Below are the code and all the weights of a small trained network. Each question names an input and a class and asks about switching units off, where a switched-off unit gives its printed mean instead of its output.

import numpy as np


def w(rows, s, z=0):
    codes = np.array(rows[::2]) - 128.0
    scale = np.full(codes.shape[1], s)
    scale[-1] = z or s
    return codes * scale


def f(y):
    return y / 2 * (1 + np.tanh(0.7978845608 * (y + 0.044715 * y**3)))


def log_softmax(a):
    a = a - a.max(-1, keepdims=True)
    return a - np.log(np.exp(a).sum(-1, keepdims=True))


def net(x, mask):
    res = np.array(x, float).reshape(1, 6) / 4 @ E
    y = f(res @ A[0][:, :-1].T + A[0][:, -1])
    res = res + np.where(mask, y, B[0][:, -1]) @ B[0][:, :-1]
    return log_softmax(res[-1] @ U[:, :-1].T + U[:, -1])


A, B = {}, {}
E = w([
[209,217,179,68,185,176,48,114,206,93],'x0',
[79,23,171,47,64,121,107,68,183,10],'x1',
[104,118,201,212,214,174,242,2,127,100],'x2',
[137,123,114,138,131,135,110,126,117,108],'x3',
[149,148,100,111,112,136,183,120,125,114],'x4',
[156,103,114,138,134,133,181,136,200,167],'x5',
],0.0096)
A[0] = w([
[112,64,113,168,117,128,117,134,92,146,61],'n1',
[132,110,118,51,62,120,111,187,135,139,86],'n2',
[157,127,75,45,50,82,73,210,141,160,37],'n3',
[146,171,102,144,172,121,150,140,76,192,138],'n4',
[150,187,120,193,174,136,144,170,109,150,147],'n5',
[142,65,77,29,133,103,92,150,126,147,62],'n6',
[132,129,92,128,153,161,141,153,120,105,60],'n7',
[159,203,103,182,174,180,132,184,62,230,158],'n8',
[93,36,156,35,71,154,135,58,161,66,170],'n9',
[125,79,152,72,100,111,159,121,150,62,149],'n10',
[89,22,157,50,79,146,119,96,197,44,147],'n11',
[61,71,99,178,43,49,180,105,78,133,61],'n12',
[105,91,125,202,92,98,151,147,111,114,33],'n13',
[69,77,89,159,99,139,155,105,80,165,76],'n14',
[133,144,146,150,146,183,132,29,116,135,2],'n15',
[171,197,157,99,139,185,76,103,175,106,11],'n16',
[163,139,105,159,129,128,139,142,123,120,92],'n17',
[134,156,112,167,152,130,139,140,143,184,85],'n18',
[109,105,129,105,101,131,123,101,155,122,101],'n19',
[200,213,216,57,182,170,92,102,189,89,37],'n20',
[111,109,234,211,198,150,209,2,115,79,57],'n21',
[85,66,121,179,78,92,167,151,74,154,56],'n22',
],0.0091,0.0028)
B[0] = w([
[142,119,133,134,129,182,139,98,168,140,156],'n1',
[178,96,174,132,106,82,145,159,78,154,181],'n2',
[198,79,170,111,61,109,171,203,39,212,213],'n3',
[90,187,125,208,165,123,116,117,148,64,180],'n4',
[63,155,130,164,152,96,116,152,142,77,183],'n5',
[138,136,163,145,113,127,138,174,94,159,173],'n6',
[107,104,137,151,114,145,122,130,123,116,127],'n7',
[94,211,163,190,226,80,89,117,152,44,219],'n8',
[91,195,196,186,209,73,75,90,151,64,227],'n9',
[80,159,157,154,161,110,134,122,132,84,184],'n10',
[50,227,162,162,214,97,90,155,124,90,231],'n11',
[89,122,97,51,137,187,150,73,154,174,209],'n12',
[151,63,118,124,132,147,156,70,174,123,163],'n13',
[131,98,64,68,120,172,127,92,170,164,182],'n14',
[214,129,123,129,96,120,153,115,86,179,167],'n15',
[108,79,77,39,107,186,145,65,165,161,180],'n16',
[160,142,180,131,166,158,106,110,142,110,136],'n17',
[111,127,145,116,163,102,130,117,112,135,160],'n18',
[97,149,129,168,141,109,118,107,106,107,148],'n19',
[89,64,96,39,118,231,171,28,192,216,212],'n20',
[255,61,215,139,51,87,139,241,17,191,253],'n21',
[94,70,72,74,91,188,122,48,184,167,190],'n22',
],0.0082,0.018)
U = w([
[27,218,144,206,230,37,109,150,158,40,248],'0',
[238,89,163,141,55,60,130,254,44,166,70],'1',
[58,90,41,35,136,243,129,57,217,157,60],'2',
],0.0091,0.0016)

Each question gives the input, the list of numbers given to net, and the class t.
The units are the neurons (one row each of A and B). Each row of codes is followed by its name. A weight is (code - 128) times the scale printed after its matrix; where a second scale follows, it is the last column's (A, B and U).
mask holds one flag per neuron, in row order. A switched-off neuron (its flag False) gives its mean, the last column of its row in B, instead of its output. The means were averaged over made-up inputs and are rounded, as every weight is.
A unit's drop is (log p(t) with every unit on - log p(t) with that unit switched off) / (log p(t) with every unit on - log p(t) with every unit switched off).
The circuit of an input: a set's keep is (log p(t) with only the set's units on - log p(t) with every unit switched off) / (log p(t) with every unit on - log p(t) with every unit switched off). Starting from the 12 units with the biggest drops (on a tie, the unit counted first), units are removed one at a time, each time the one whose removal leaves the highest keep (on an exact tie, the one counted first), for as long as the keep stays at least 0.8.
units of the circuit, in order: the units of the circuit, biggest drop first
most important unit: the unit with the biggest drop
top k neurons: the k neurons with the biggest drops, biggest first
drop of u: that unit's drop, to one decimal
input [8,-4,5,2,1,1], class 2: units of the circuit, in order -> [n20]
input [-6,-4,6,6,3,0], class 1: top 3 neurons -> [n21, n20, n16]
input [8,1,-6,-4,3,4], class 2: top 3 neurons -> [n20, n21, n16]
input [-3,6,7,6,7,5], class 1: top 3 neurons -> [n21, n8, n15]
input [-6,6,-3,1,-8,2], class 0: top 2 neurons -> [n11, n9]
input [-7,-6,0,1,3,-4], class 2: top 2 neurons -> [n22, n12]
input [-8,7,8,-8,-7,0], class 1: top 3 neurons -> [n21, n20, n8]
input [5,7,6,8,6,7], class 0: top 2 neurons -> [n9, n11]
input [-2,6,-5,-4,0,-6], class 0: top 3 neurons -> [n21, n11, n9]
input [7,2,5,1,-5,3], class 2: top 2 neurons -> [n20, n16]
input [0,-3,8,0,-5,-6], class 1: drop of n21 -> 0.3
input [-4,3,8,3,1,-1], class 1: drop of n21 -> 2.0
input [7,-4,-2,3,0,-8], class 2: drop of n12 -> 0.0
input [0,-7,8,-6,5,-6], class 1: most important unit -> n21
